Below are the code and all the weights of a small trained network. Each question names an input and a target symbol and asks about switching units off, where a switched-off unit gives its printed mean instead of its output.

import numpy as np


def w(rows, s, z=0):
    codes = np.array(rows[::2]) - 128.0
    scale = np.full(codes.shape[1], s)
    scale[-1] = z or s
    return codes * scale


def norm(h):
    return h / np.sqrt((h * h).mean(-1, keepdims=True) + 1e-5)


def f(y):
    return np.maximum(y, 0)


def softmax(a):
    e = np.exp(a - a.max(-1, keepdims=True))
    return e / e.sum(-1, keepdims=True)


def log_softmax(a):
    a = a - a.max(-1, keepdims=True)
    return a - np.log(np.exp(a).sum(-1, keepdims=True))


def net(x, mask):
    ids = ['ΛΠΦαεμω'.index(c) for c in x.split()]
    T = len(ids)
    res = E[ids] + P[:T]
    r = norm(res)
    for j in range(3):
        rows = slice(3 * j, 3 * j + 3)
        q, k, v = (r @ M[0][rows].T for M in (Q, K, V))
        z = softmax(np.where(np.tri(T) > 0, q @ k.T / 3**0.5, -1e9)) @ v
        o = O[0][rows]
        res = res + np.where(mask[j], z, o[:, -1]) @ o[:, :-1]
    y = f(norm(res) @ A[0][:, :-1].T + A[0][:, -1])
    res = res + np.where(mask[3:7], y, B[0][:, -1]) @ B[0][:, :-1]
    return log_softmax(norm(res)[-1] @ U[:, :-1].T + U[:, -1])


Q, K, V, O, A, B = {}, {}, {}, {}, {}, {}
E = w([
[123,5,94],'Λ',
[216,103,58],'Π',
[111,75,82],'Φ',
[109,107,40],'α',
[116,59,73],'ε',
[167,225,121],'μ',
[254,75,218],'ω',
],0.0064)
P = w([
[20,176,179],'0',
[101,140,143],'1',
[121,141,129],'2',
[147,138,110],'3',
[170,143,95],'4',
[190,140,80],'5',
[206,139,62],'6',
[226,135,46],'7',
[245,132,32],'8',
[253,125,34],'9',
],0.0041)
Q[0] = w([
[121,163,146],'h1',
[125,142,106],'h1',
[157,149,159],'h1',
[251,85,17],'h2',
[79,100,166],'h2',
[254,120,116],'h2',
[82,130,152],'h3',
[173,114,73],'h3',
[159,129,72],'h3',
],0.02)
K[0] = w([
[79,149,147],'h1',
[128,162,150],'h1',
[75,90,127],'h1',
[231,153,81],'h2',
[5,151,141],'h2',
[188,103,66],'h2',
[173,115,90],'h3',
[62,161,200],'h3',
[64,120,202],'h3',
],0.017)
V[0] = w([
[114,102,109],'h1',
[85,99,127],'h1',
[66,151,166],'h1',
[121,252,114],'h2',
[187,64,188],'h2',
[165,140,216],'h2',
[144,92,71],'h3',
[30,137,174],'h3',
[109,98,198],'h3',
],0.012)
O[0] = w([
[126,133,109,146],'h1',
[98,88,105,107],'h1',
[105,76,147,43],'h1',
[69,188,136,149],'h2',
[206,115,174,134],'h2',
[174,128,252,54],'h2',
[123,111,62,85],'h3',
[101,63,198,255],'h3',
[71,127,150,143],'h3',
],0.013,0.0049)
A[0] = w([
[7,129,159,161],'n1',
[124,156,83,197],'n2',
[126,129,129,95],'n3',
[114,59,148,2],'n4',
],0.014,0.0023)
B[0] = w([
[229,255,167,255],'n1',
[190,154,157,206],'n2',
[127,136,122,128],'n3',
[18,143,183,169],'n4',
],0.008,0.0056)
U = w([
[82,70,199,37],'Λ',
[207,117,250,103],'Π',
[88,182,35,121],'Φ',
[96,99,67,138],'α',
[85,93,129,167],'ε',
[176,101,101,8],'μ',
[134,213,170,254],'ω',
],0.017,0.0059)

Each question gives the input, a string of symbols that net reads in full, and the target symbol t.
The units are the heads (3 rows each of Q, K, V and O) and the neurons (one row each of A and B). Each row of codes is followed by its name. A weight is (code - 128) times the scale printed after its matrix; where a second scale follows, it is the last column's (O, A, B and U).
mask holds one flag per unit, heads first, then neurons. A switched-off unit (its flag False) gives its mean, the last column of its rows in O or B, instead of its output. The means were averaged over made-up inputs and are rounded, as every weight is.
A unit's drop is (log p(t) with every unit on - log p(t) with that unit switched off) / (log p(t) with every unit on - log p(t) with every unit switched off).
The circuit of an input: a set's keep is (log p(t) with only the set's units on - log p(t) with every unit switched off) / (log p(t) with every unit on - log p(t) with every unit switched off). Starting from all 7 units, units are removed one at a time, each time the one whose removal leaves the highest keep (on an exact tie, the one counted first), for as long as the keep stays at least 0.8.
units of the circuit, in order: the units of the circuit, biggest drop first
most important unit: the unit with the biggest drop
top k neurons: the k neurons with the biggest drops, biggest first
which heads matter: for each layer, one digit per head in row order, 1 if its drop is at least 0.15 and else 0, layers parted by /
drop of u: that unit's drop, to one decimal
input μ Λ μ Π, target Π: which heads matter : 001
input α α Φ μ α ε ε Π α Φ, target μ: units of the circuit, in order : (h1; n1; h3)
input ε μ ω Π μ μ μ ε, target ε: units of the circuit, in order : (n1; h3; h2)
input ε ω ω α Π, target ε: units of the circuit, in order : (n1; h3)
input α ω ω Φ μ Φ Φ Π ε α, target μ: most important unit : n1
input Λ μ μ Π Φ α α Φ ε, target α: which heads matter : 011
input α Φ μ Π Λ μ Π ω Π ω, target μ: which heads matter : 001
input ε Φ ω Π α, target ε: which heads matter : 011
input Φ α ε μ μ Φ Λ Π, target Λ: top 2 neurons : (n1; n4)
input ε ε μ ω ε α μ Φ ε Φ, target α: units of the circuit, in order : (h2; h3)
input Π ω ω Λ ε ω μ ω, target Φ: which heads matter : 001
input Φ ω Π α Λ Λ Φ ε, target Λ: which heads matter : 011
input α Π μ μ ω ε α α ε ε, target μ: which heads matter : 100
input Φ Π μ Φ μ ω μ μ μ, target Λ: units of the circuit, in order : (h3; h2; n1; n4)
input Λ ε ω Π Λ, target α: units of the circuit, in order : (h2; n1)
input ε ω Λ μ ω μ ε α Π Λ, target ε: units of the circuit, in order : (n1)
input Φ α Π, target Λ: units of the circuit, in order : (h3; n4)
input μ ω Φ ω α Π Φ μ, target Π: which heads matter : 011
input Λ Φ Λ α Φ, target Φ: which heads matter : 010
input Φ μ α Φ Π Φ, target Λ: which heads matter : 011
input Λ Π Π μ ε Π Λ, target α: units of the circuit, in order : (n1)
input α Λ Λ ε, target α: which heads matter : 000
input Π ω α Λ α μ α μ Λ, target Φ: which heads matter : 001
input Π Φ ω μ μ μ ω, target Φ: drop of h2 : 0.2
